How the objects are linked:
mur: g>tir, e>dak, x>tof, o>dar, f>dos
zim: g>fav, e>vob, x>bag, o>geb, f>lur
baf: g>dav, e>dov, x>ran, o>rit, f>bis
per: g>lan, e>zop, x>bub, o>mep, f>sed
fir: g>tof, e>fef, x>dad, o>kup, f>zav
kel: g>fuv, e>dis, x>kav, o>feb, f>ras
bug: g>bam, e>tid, x>non, o>lov, f>dul
kub: g>zov, e>ziz, x>vos, o>rep, f>dud
dos: g>pum, e>tir, x>vur, o>zus, f>kol
rep: g>zor, e>bav, x>lan, o>tal, f>kab
kol: g>pas, e>pum, x>miz, o>fiz, f>vob
faz: g>bak, e>ras, x>dor, o>fel, f>lod
zur: g>fir, e>vuv, x>vod, o>pil, f>bev
lov: g>lod, e>faz, x>fuv, o>dor, f>muf
fop: g>gaz, e>vaz, x>baf, o>dov, f>tud
zav: g>vur, e>tof, x>pep, o>das, f>dof
tem: g>sim, e>tok, x>pag, o>fuz, f>zud
dup: g>kuv, e>moz, x>zov, o>ged, f>fik
mep: g>mul, e>ked, x>fav, o>vot, f>zap
dad: g>das, e>kup, x>zur, o>vuv, f>pep
dar: g>kob, e>pep, x>nak, o>bev, f>zus
fav: g>zop, e>vot, x>bod, o>kag, f>per
nak: g>dak, e>bev, x>fef, o>lop, f>mur
mul: g>bav, e>rus, x>zop, o>fub, f>rep
lop: g>pep, e>dad, x>ruk, o>zur, f>dar
pas: g>vad, e>bag, x>pim, o>gab, f>vot
vur: g>fiz, e>zus, x>lav, o>mur, f>miz
fik: g>tem, e>kuv, x>dum, o>lus, f>feb
kav: g>luf, e>feb, x>tok, o>nim, f>fel
kup: g>nak, e>ruk, x>vuv, o>num, f>das
gab: g>zim, e>mut, x>pum, o>vav, f>mon
tal: g>sov, e>vuk, x>mul, o>rus, f>ziz
vuf: g>sar, e>kab, x>tas, o>kub, f>fab
lav: g>dos, e>mur, x>zav, o>tof, f>pup
ded: g>dov, e>nor, x>lod, o>bak, f>baf
kob: g>pup, e>lav, x>dak, o>zav, f>reb
ran: g>fop, e>rit, x>bam, o>ded, f>lat
tir: g>vav, e>dof, x>zus, o>kob, f>pum
nus: g>vuv, e>bis, x>fen, o>lat, f>zur
kuv: g>tok, e>mag, x>lus, o>fab, f>tem
fen: g>pil, e>lat, x>vaz, o>fil, f>vod
ged: g>fab, e>vuf, x>zor, o>tas, f>lus
zop: g>tal, e>fub, x>mep, o>ked, f>lan
vos: g>kab, e>rep, x>sed, o>lan, f>vuf
fuz: g>kav, e>lif, x>kuv, o>mag, f>gaf
bis: g>num, e>dav, x>lat, o>fop, f>vuv
zud: g>faz, e>sim, x>dis, o>gaf, f>lov
fef: g>dar, e>lop, x>kup, o>ruk, f>tof
zor: g>moz, e>tas, x>ziz, o>sov, f>dup
tad: g>nor, e>non, x>faz, o>ras, f>ded
vuk: g>vos, e>zap, x>rus, o>per, f>sov
das: g>mur, e>nak, x>fir, o>fef, f>lav
dud: g>dum, e>zov, x>vuf, o>kab, f>mag
pag: g>gaf, e>fuz, x>fik, o>kuv, f>dis
vob: g>vot, e>pas, x>geb, o>pim, f>fav
muf: g>ran, e>lod, x>bug, o>tid, f>fet
ked: g>rus, e>lur, x>vot, o>vad, f>mul
sed: g>kub, e>lan, x>vuk, o>zap, f>tas
bav: g>tas, e>sed, x>tal, o>vuk, f>zor
kab: g>dup, e>zor, x>kub, o>ziz, f>sar
fel: g>non, e>luf, x>sim, o>kel, f>tad
dis: g>dor, e>gaf, x>feb, o>tem, f>fuv
bev: g>zav, e>fir, x>lop, o>dad, f>dak
mag: g>nim, e>dum, x>fab, o>sar, f>tok
sar: g>fik, e>dup, x>dud, o>zov, f>lif
dav: g>vod, e>fen, x>fop, o>vaz, f>num
vot: g>fub, e>vad, x>kag, o>mon, f>zop
bub: g>zap, e>mep, x>lur, o>fav, f>vuk
tas: g>dud, e>kub, x>sov, o>vos, f>moz
mut: g>vob, e>kol, x>vav, o>miz, f>zim
dul: g>fil, e>bam, x>nor, o>muf, f>vaz
lus: g>fuz, e>fab, x>dup, o>moz, f>pag
fab: g>lif, e>sar, x>moz, o>dud, f>fuz
tid: g>ded, e>tad, x>lov, o>faz, f>bam
dak: g>dof, e>zav, x>dar, o>pep, f>tir
tof: g>zus, e>dar, x>das, o>nak, f>vur
fet: g>lat, e>ran, x>dul, o>bam, f>fen
num: g>lop, e>vod, x>tud, o>gaz, f>fef
dor: g>tad, e>fel, x>zud, o>sim, f>tid
zov: g>lus, e>ged, x>kab, o>zor, f>dum
nim: g>dis, e>pag, x>lif, o>fik, f>kel
vod: g>dad, e>pil, x>gaz, o>nus, f>lop
mon: g>lur, e>zim, x>pas, o>bag, f>ked
gaz: g>zur, e>nus, x>dav, o>fen, f>ruk
vad: g>bub, e>bod, x>mon, o>zim, f>fub
feb: g>zud, e>tem, x>nim, o>pag, f>luf
rus: g>sed, e>per, x>fub, o>bub, f>bav
nor: g>fet, e>muf, x>bak, o>bug, f>dov
miz: g>pim, e>fiz, x>pup, o>dos, f>geb
ziz: g>ged, e>sov, x>rep, o>bav, f>zov
sov: g>vuf, e>vos, x>bav, o>sed, f>ged
bak: g>dul, e>bug, x>tad, o>non, f>rit
geb: g>kag, e>pim, x>mut, o>kol, f>bod
pil: g>kup, e>tud, x>nus, o>bis, f>dad
fuv: g>tid, e>dor, x>luf, o>zud, f>bug
reb: g>mut, e>pup, x>tir, o>dof, f>gab
tud: g>ruk, e>gaz, x>bis, o>dav, f>kup
ras: g>bug, e>fuv, x>fel, o>luf, f>bak
pum: g>bag, e>vav, x>fiz, o>reb, f>pas
vuv: g>fef, e>num, x>pil, o>tud, f>fir
luf: g>lov, e>zud, x>kel, o>dis, f>non
pup: g>kol, e>dos, x>dof, o>vur, f>mut
zap: g>rep, e>mul, x>per, o>zop, f>vos
dof: g>miz, e>vur, x>kob, o>lav, f>vav
lur: g>per, e>fav, x>vad, o>bod, f>rus
fiz: g>gab, e>reb, x>dos, o>tir, f>pim
pep: g>lav, e>das, x>bev, o>fir, f>kob
kag: g>ked, e>mon, x>vob, o>pas, f>mep
sim: g>ras, e>kel, x>gaf, o>kav, f>faz
tok: g>kel, e>nim, x>fuz, o>lif, f>sim
non: g>muf, e>lov, x>ras, o>fuv, f>nor
lif: g>feb, e>fik, x>mag, o>dum, f>kav
lod: g>rit, e>bak, x>tid, o>tad, f>ran
vaz: g>nus, e>fil, x>dov, o>fet, f>gaz
zus: g>reb, e>kob, x>mur, o>dak, f>fiz
dov: g>fen, e>fet, x>rit, o>dul, f>dav
vav: g>geb, e>miz, x>reb, o>pup, f>bag
bod: g>mep, e>kag, x>zim, o>vob, f>bub
gaf: g>fel, e>kav, x>tem, o>tok, f>dor
moz: g>mag, e>dud, x>ged, o>vuf, f>kuv
fub: g>vuk, e>bub, x>ked, o>lur, f>tal
lan: g>ziz, e>tal, x>zap, o>mul, f>kub
pim: g>mon, e>gab, x>kol, o>pum, f>kag
lat: g>tud, e>fop, x>fil, o>baf, f>pil
fil: g>bis, e>baf, x>fet, o>ran, f>nus
rit: g>vaz, e>dul, x>ded, o>nor, f>fop
bag: g>bod, e>geb, x>gab, o>mut, f>vad
ruk: g>bev, e>zur, x>num, o>vod, f>nak
bam: g>baf, e>ded, x>muf, o>lod, f>fil
dum: g>pag, e>lus, x>sar, o>dup, f>nim

The rows follow the links: the fewer symbols apart two objects are, the more alike their rows tend to be.

Each row is also shifted at random along 9 hidden directions that mean nothing.

Some objects, each with a row of numbers:
zim: [-30,  -8,   4,  -2,   7,  20,  23,  39,  30, -15, -14,   8, -20,  -5,  -8,  -2, -27,  20,  17,   5,  15,  12, -12,  16,  -8, -24, -13,  11,   3, -11, -12, -24,  -1,  -7,   5,  -4,   5,  -5, -10,  -6, -11,  47,  -6,   4,   2,   1,   0,  21,   1,  27,   0, -15,  26,   3,  11, -11]
dor: [ -4,  -1, -40, -16, -23, -61,  56, -33, -18,   9,  -1,  -9,  -3, -37,   7,  28, -21, -26, -33, -43,  -1, -32,  29,  -5,   4, -22,  53, -15,  -3, -15,  59,  10, -51,  18, -61,  12,   2,  85,  24,   9,   2, -81,  13,  -6, -12,   4,  21, -20, -27,  -2,  -6,  46, -20, -19, -16, -53]
bam: [-81,  11,  -7,  17,  11, -14, -29,  -4,   5,   6,  16, -13,  49,   2,  -1,  -5,  57, -18,  20, -60, -18, -19,  10,  -4,  20,  -9,  21, -36,  23,  30, -39,  24,  28,   1, -22, -11,  -9,   7,  15,  13,  -4, -24,  10,   2,   5,   7, -10,  14,  14,   1,   2, -14, -15,  15,   4,   6]
mon: [-48,  -2,   2,  -3,  22,   1,  -1,  40,  35,  -8,  -1,   9, -20,   5, -14, -10, -61,  13,  23,  19,   6,  22, -16,  13, -24,   7, -14,  23,  -9, -16,  19, -30,  -2, -11,  28, -13,   1, -45,  -7,  -9,  -4,  42,  -7,   4,  11,  -2,   2,  10,  -1,  32,   8,   7,  19,   2,   0,  -2]
kup: [ 72,  12,  11,   8,  -3,  12,  45,  -4,   4,   2, -49, -13, -25, -24, -11, -14, -40, -17, -17,  20,  -6,  -6,   5,  16,  -3, -24,  13,   9, -13,  -4, -15, -35,  -8,  -3, -15, -11,  17,  46,  18,   5,   2,  23, -10,  -1, -14,  20,  -8,   0,  -9,  10,   0, -23,  -5,  -5, -13,  10]
rep: [-64, -12, -35, -33,  13, -22, -18,  -6,   8,   2,  -3,  22, -20, -12,   9,  20, -76, -12, -21,   1,  22,   9,  14, -12, -14, -16,   7,   9, -32, -17, -11,   8, -37,   3,  -3,  18,  18, -15,  -5,  -5,   9, -52,   6,   4,   7,  19,  23, -11,  -3,  -4,   4,  37,  -3, -13, -19, -28]
kuv: [-44,  -7,   9,  24,  17, -24,  -6,   7,   3,  29,  42, -18,  -1,  38,   5, -12,  55,  -3,   4,  -4, -36,  11, -10,  -1,   7,  38,  20,  13,  -8,  -9,  -1,  -6,  40,  22,  12, -10, -21,   2,  14, -15,  21,  13, -13,  -8,  -1,  -5,  -3,   0,   7,  30,  11, -12,  -1,  19,  -8,  32]
mul: [-25, -16,   3,  -3,  12,  30, -34,   1,   2,   0,   7,  15,   7,  27,  10,  -9,  39,   6,  -7,   8,   0,  21, -11,  -8,   9,   0, -15,   6, -12,   6, -46,  13,  27,   2,  20,  16,   1, -34, -17, -14,  10,   0,  -6,   1,   4,  24,  -9,   2,  19,  -7,   8, -22,   8,  13,  -2,  32]
lov: [ 28,  -8, -16,   1, -17,  35,  32,  16,   9,   2, -25, -10, -18, -51,  17,  24,  -7,  13,  -6,  15,  23, -28,  19,  11, -11, -57, -12,  -8,  23,  23,   8, -13, -26,  15,  20,   6,   5,  17, -12,  17,  -9,  47, -21,   6, -16,  17,   1,  20,  -4, -13, -43, -25,  19,  17,  49, -48]
bag: [ -4,  -1, -15,  -9,  23,   0, -18,  21,  35, -15,   8,  10,   6,   2, -11,  -7, -28,   0,  19, -11,  11,  15,  -4,   4,  -8, -13,  -7,   0, -11,  -7, -20,  -2,  -1, -19,  12,  -2,   9, -39,  -7,  -6,  -2,  -6,   7,   7,  14,  11,   9,   7,   7,  23,  11,  12,   7,   4, -14,  -4]
nim: [-71, -12,  -9,  -9,  17,  31, -52, -18, -16,  22, -47,  16,   0,  -4,  19,  -4, -39, -23, -37,  15,  11,  -6,  18, -18,   1, -25,  -2,   6, -30,  28, -74,  10,   8,  18,   7,  17,  13, -20,   1,   0,  15, -11, -22,   5,  -3,  45, -16,   5,  15, -42, -11, -36,  -5,   7,   8,  20]
lan: [-63,  -5,   6,   2,  11,  -4, -47, -21, -15,   9,  37,   3,  -1,  50,  -1, -12,  30,  -7,  -9,  20,  -1,  22,  -4, -21,  11,  38, -13,  20, -38, -20, -43,  23,  21,  -6,  17,  10,   2, -22,  -4, -23,  24, -36,   4,  -3,   8, -15,  18, -18,  11,  -5,  20,   3,  -7,  -6, -35,  43]
tad: [ 51,   1,   5,  14, -25,   1,  15, -10, -28,   6, -13, -15,  20,   1,  -3,  -7,  34,   0,  -4, -18,   5, -31,  10,  -8,  13,   2,  -1,  -7,  13,   8,  14,  15,  11,   7, -25,  -4, -19,  37,  14,   1,  -3,   9,  -8,  -2,  -5, -35,  -2,   5,  -9, -20, -20, -17,   4,  -2,  18,  -4]
zus: [ 32,  11,   5,  -3,  12,  -8, -50,  -6,  10, -22,  46,  10,  45,  22,  -3,   5,  68,   2,  33, -50,  -5,  12,  -8,  -5,  26,  12,  -3, -39,  21,  11, -64,  39,  24, -26, -16,  -4,   1, -23,  -7,   5, -12, -46,  37,   4,  17, -10,   1,   7,  24,   3,  24,  13, -17,  -1, -17,  12]
zov: [-72, -17, -22,  -2,  -8,  25, -22, -15, -24,  -3, -15,  12,  35,   9,   1,  -7,  19,  -8, -21, -24,  30, -19,  11, -18,  13, -23,  -8,   8, -16,  13,   2,  35,   1,   4, -11,  24, -10,  -1,  -2, -13,   0, -37, -12,   0,   4,   3,  -8,   6,  -1, -40, -14, -20,  11,  -4,  11,   4]
baf: [ 19,  13,   5,  -7, -28,  -5, -10, -25, -36, -11,   0,   6,  25, -16,   3,  20,   9,   6,   3, -16,  12, -24,   6,  -9,   5,  12,  -6, -23,  33,  20,  45,  27, -21,  -4, -19,   2,  -9,   6,  -4,  21, -21, -27,  17,   0,   0, -30,  -7,  -6,  -9, -44, -12,  21, -15, -18,  22, -25]
bev: [ 13,  18,   5, -10,  -3, -11, -24,   8,  -2, -24, -12,  14,  27, -10, -20,   2, -57,   5,  30, -22,  24, -11,  -2,  -1,  -9,  11, -17, -13,  20,   7,  29,  11, -17, -27, -15, -16,  -5, -30,   3,  13, -28,  -6,  19,   6,  18, -41,  -3,  10,  -8, -17,   0,  27,  -3, -24,  10, -23]
nor: [-33,  12,  11,  17,  -4,  -3, -33,   1, -16,   4,  -1,  -8,  42,  11, -10, -15,  20,   0,  22, -21,  -3, -21,   2, -10,   3,  25, -11, -12,  23,  24,  21,  18,  25,  -4,   0, -14, -23, -27,   8,   7,  -9,  17,  -2,   1,  10, -34, -12,   9,   1, -20, -12,  -7,  -1,   5,  22,   8]
bug: [-21,  10,  16,  18, -17,  15, -13,  -4, -26,   6,   5, -15,  -1,   4,  -4,   6,   6,   9,  12,  20,  21, -24,  10,  -7,   1,  13, -26,   8,   7,   6,   0,   9,   1,  -1,  14, -11, -11,   7,   5,   5,  -5,  27,  -9,   1,  -3, -54,   7,  11,  -5, -28, -23, -19,   5, -10,  26,  -6]
tok: [-57, -10, -14,   4,  23,  -9, -30,  -2,   8,  27,  -4,  -4,  20,   9,  12, -18,  22, -19, -14, -12, -33,   4,   4, -10,   0,   5,  20,  -7,  -8,  21, -16,   4,  31,  20,  13,   5,  -6, -31,   5,  -3,  22,  -3, -13,  -1,   2,  47, -13,  -6,  14,   6,   2, -10,  -7,  32,  -4,  26]
zop: [-22, -10,  17,  -5,  18,  39, -83,   9,  -8,  -6,   0,  27,  23,  43,  -1, -20,  -3,  16,  11,  23,  16,  23, -18, -18,  -4,  33, -47,  16, -12,  14, -31,  22,  34, -13,  42,   7,  -9, -96, -22, -16,   1,  20,  -8,   6,  21, -10, -15,   6,  20, -30,   5, -16,  14,   3,  10,  40]
gab: [-25,  -2,  -1,   9,  16,  -6,  25,  39,  59, -12,  46, -14, -18,   4,  -2,   8,  59,  15,  38, -24, -10,  20,  -6,  19,  13, -27,   5, -20,  13, -21, -87, -12,  19, -12,  -2, -12,  14,  22,  -8,  -4,   2,  23,  17,   5,   0,   2,  29,  20,  19,  71,  15,  -9,  14,  21, -16, -10]
kol: [ 33,   3, -14, -13,  32,  22, -74, -11,  16, -11, -18,  18,  34,  15, -13, -33, -28, -25,  -4,   3,   6,  18,   2, -14,  -4,  -4, -18,   0, -37,  15, -53,  19,  17, -30,  26,   8,  18, -79,  -7, -10,  11, -35,   4,   8,  21,  40,  -4, -11,  19, -12,  17,   2,  -9,   6, -34,  43]
vav: [-58,  -8, -28, -24,  23, -16,  52,  35,  63,  -4, -77,  12, -12, -49,  -6, -22, -85, -19, -12, -30, -28,  15,  -1,  20, -22, -58,  43, -18,  -2,   1,  -2, -47, -11,   1, -33,   3,  27,   0,   1,   8,   0,  16,   0,   5,   1,  95, -12,  -2,  -1,  57,  15,  11,   8,  26, -20, -14]
ziz: [-28, -16, -15,   0, -19, -19,  60, -16, -12,   6,  15,  -9, -23,   5,   4,   8,  34,  -3, -31,  -4,  -3,   0,   3,   0,  11, -10,  26,  16, -20, -33,  30,  -2, -16,  17, -28,  19,  -1,  71,   5, -18,  15, -36,  -2, -10, -16,   3,  17, -16, -16,  16,   5,   7,   4,  -8, -22,  -7]
per: [ 40, -11, -10, -14,  18,   2, -28,  -2,   7,  -3,  44,  17, -11,  14,  12,  16,  -3,   9,  -3,  26,   1,  29, -15,   2, -12,  19,  -8,  18, -13,  -6,  35,   2, -14,   1,  47,  12,   1, -53, -18,  -9,   5, -23,   1,  -1,   5,  20,  -3, -11,   5,  -1,  11,  26,  -4,   0,  -6,   3]
tir: [ -7,  10,  -6, -17,  -5,  -9,  17, -14,   5, -22,  24,   9, -20, -19,   1,  29, -16,   3,   1,  12,   6,  14,  -4,  12,  -6,  -6,   5,  -3,   5, -11,  31,  -6, -44, -13,   2,   6,  20,  10, -13,  12, -12, -42,  26,  -1,  -5,  12,   8, -14,  -6,   2,  14,  38, -16, -19, -16, -23]
fir: [  7,  22,   5,   9,   8, -19,  34,  -5,  13,  -3,  16, -17, -37, -16, -13,  12, -45, -14,   6,  26,  -6,   6,   0,  23, -12,   0,  16,  16, -13, -20,  24, -36, -32,  -8,   9, -19,  17,  34,  16,   8,  -2,  -8,   6,  -4, -10,   0,   7,  -6, -14,  25,  13,  15, -17, -19, -22,  -7]
moz: [ -7,  -6,  -4,  19,   4,  -5, -18,  -8,  -7,   8,  92, -17, -11,  37,   8,  25,  74,   9,  12,  11,  13,   4,   1,  -3,  15,  20, -10,  20, -15, -20, -17,  20,   4,   6,  33,   0, -13,  13,   0, -17,  13, -24,  -2,  -5,  -3, -42,  25,   6,   6,   5,  -1,  -4,   1,  -5,  -4,   0]
rus: [ 50, -17,  11,  -6,   4,  15, -26,  -4, -16,   1, -13,  21,  23,  37,   2, -26,  26,   4, -14,  -3,  -9,  18, -18, -13,   8,  27,  -9,  10, -12,   2,   0,  16,  34,   2,  -3,  15, -14, -34,  -7, -21,   7,  -2,  -7,  -4,   9,   9, -22,  -7,   9, -15,  13, -11,   8,   5,  -6,  42]
tof: [  0,   5,  42,  -4, -25,  27,  55,  34,   2, -20, -47,  10, -49, -27,   0,  28, -50,  36,  19,  11,  31,  -7,  -8,  23,   4, -31, -18,  -7,  35, -11, -56, -32, -16,  -2, -43, -15,  12,  66,  -4,  17, -35,  74,   6,   6, -12, -43,  -3,  37,  -5,   1, -10, -32,  23, -26,  38, -38]

From each start, follow one symbol. Which object do you reach?
Answer with the object's name.
[-12, -26, -39, -13,  30,  -1,  11,  30,  52,  13, -23,   5,  -4, -19,  13, -13, -15, -11, -16, -19, -20,  14,   3,   6, -13, -45,  25,  -7, -14,   6, -25, -19,  11,  17,  10,  13,  10, -27,  -6,  -8,  19,  13, -17,   4,   1,  81,  -2,   3,  13,  43,  -1,  -5,  16,  42,  -6,  -5]
e
vos
[ 31,  -9,   5,  -2,  13,  -2,  17,  39,  30,  -9,  38,   6, -28,   7,   2,  17, -10,  30,  25,  16,   1,  26, -24,  21, -16,  11,  -9,  17,  11, -18,  37, -26,  -7,   1,  33,  -7,  -7, -26, -14,  -6,  -8,  38,  -2,  -1,   3,  -8,   0,  13,  -1,  35,   6,  13,  17,   3,  13, -17]
f
per
[-21,  -9, -15,   3,  15, -18, -29, -17, -17,  18,  14,   3,  28,  22,   3, -13,   9, -19, -17, -14, -15,   0,  -2, -12,   0,  26,  19,  14, -19,   7,  47,  14,  12,  16,   8,   7, -20, -25,  13, -12,  14, -37, -13,  -6,   6,  16, -17, -11,  -3, -13,   6,   7, -10,   5,  -7,  22]
x
fab
[ 44,  10, -28,   6,  27, -13, -28,  -5,  19,  12,  33, -14,  13, -20,   6,  11, -13, -21,   6,   2, -12,  -7,  11,   8, -17,  -6,  14,  -4,  -2,  24,  35,  -5, -14,   5,  48, -10,  -1, -40,   8,  13,   7, -19,  -7,   2,   2,  33,  -5,   0,   2,   3, -10,  17, -19,  16,   4, -13]
g
rit
[-11,   7,  -7,  -9,  10, -20, -13,  -3,  18, -16,  20,   5,  10,  11, -11,  -4,   5,  -8,  12, -24,   0,  14,   0,  -4,   8,   2,   5, -13, -10, -17, -37,  14,   1, -23, -18,   0,  13,  -3,  -1,  -5,   2, -42,  26,   2,  12,  -3,  20,  -8,   7,  20,  23,  25,  -9,  -7, -36,   5]
o
reb
[ 16,   9,  17,  21,  -4, -15,  25,  29,  10,  16,  17, -27, -24,  -5,  -1,   6,  -4,  17,  26,  19, -11, -10,  -1,  12, -12,  19,  -4,   6,  22,  -6,  25, -27,   8,  10,  21, -27, -15,   9,   9,   8,  -1,  70, -13,  -1,  -5, -39,   9,  14,  -8,  25, -17,  -6,  11,  10,  26, -18]
g
dul
[  2,  -7, -34,  -1,  23,  -4, -13, -12,  21,  20,  70, -14, -32, -20,  33,  44,  29,  -9, -11,  34, -14,  12,  12,  10, -11, -18,  16,   2,  -9,  10,   3,  -8, -28,  23,  69,  11,  15, -17, -13,  10,  21, -29,  -6,  -1, -15,  56,  14,  -9,  12,  12,  -8,  16, -18,  24,   0, -23]
g
sim
[  9, -30, -40, -13,  15,  27, -39,  17,  10,   0, -65,  26,  79,  -7,   3, -36,   2, -14, -16, -73,   7, -20,   7, -16,   4, -44,   5, -21,   2,  48,  -1,  32,  33,   8, -21,  23, -20, -57,  -2,  -9,  -3,  -6, -23,   7,  19,  56, -38,  19,  12, -25, -18, -28,  22,  33,  27,   6]
e
zov
[-19,   8,   6,  -9,   6,   3,   1,  -8,  10, -11,   2,   5, -28,  -1,  -4,   5, -24,  -4,  -3,  25,   4,  20,  -2,   4,  -2,  -5,  -4,   6, -18, -17, -39, -10, -15, -16,   4,   1,  26,   5,  -6,  -1,   4, -16,  14,   2,  -1,  10,  15, -11,   4,  10,  18,  10,  -8, -12, -28,   8]
o
tir
[ -8, -12,  10,   2,  11,   2, -22,   4, -13,  19,   1,   4, -25,  24,   9,  11, -26,  -1,  -9,  10,  21,  -1,   6,  -9,   9,   5,  -6,  20, -27, -14, -78,   4,  13,  15,  -9,  -2,  -5,  21,  14, -14,  10,   9, -16,   2,   0, -31,   8,  20,   5, -11,  -4, -28,   9, -14,   5,   5]
e
sar
[-78,   5, -13, -14,  -7,  10,   6,   0,  14, -28,   5,  12,  11, -21,  -5,   8,   6,   9,  12,  -6,   8,   7,  -5,   5,  -7, -19,  -9, -15,  19,   7,  37,   5, -26, -19,   7,  11,  15, -23, -25,  11, -16, -21,  21,   3,   4,  22,   1, -10,   0,   1,   5,  26,  -1,   0,  -2, -17]
x
tir
[-30,   7,  24,   7,  -6,  20,  16,   8,   6, -14, -13,   2,   3,   4,  -9, -17,  27,  12,  11,  10, -18,  15, -20,  10,   1,   7,  -8,  -4,  19,   5,  14, -15,  15, -10,   3,  -3,   4,  -9, -13,   4,  -9,  30,   6,  -1,  -3,  13, -18,  -4,   4,  11,  13, -10,   3,   7,   0,  23]
e
zus
[-23,   8,  38,   3,   8,  16, -22,  23,   3,  -6, -69,  16,  27,  20, -21, -51, -35,   4,  15,  -6, -19,  12, -22,  -3,  -4,  27, -14,  -5,  12,  14, -19, -13,  48, -15, -19, -16,  -7, -46,   2,  -1, -10,  59,  -2,   3,  16,  -2, -33,   6,   8,   1,  15, -23,   9,   7,   2,  48]
f
pup
[-30, -16,  11, -15,  -5, -13,  29,  48,  17, -11, -19,  23,  -6,   2,   0,   2, -30,  37,  20, -24,   0,  13, -25,   8, -10,  11,  -2,  -2,  31, -13,  41, -15,   6,   7, -26,  -3, -19, -14, -12,  -4, -20,  50,   2,   1,  10, -19, -10,  16,  -7,  24,   3,  12,  30,   2,  27, -25]
o
fav
[-27,   0,  15,   0, -16,  24,  34,  -1,  -1, -16, -37,   6,   6,  -5,  -7, -21,  28,   6,  -7,   0, -14,   8, -14,   7,   6, -11,   0,  -7,  14,   5,  16, -11,   8,  -8, -18,   8,   8,  14, -12,   2,  -8,  15,   5,  -3,  -7,  27, -20,  -9,  -1,   4,  10, -14,   5,   5,  -4,  22]
g
pum
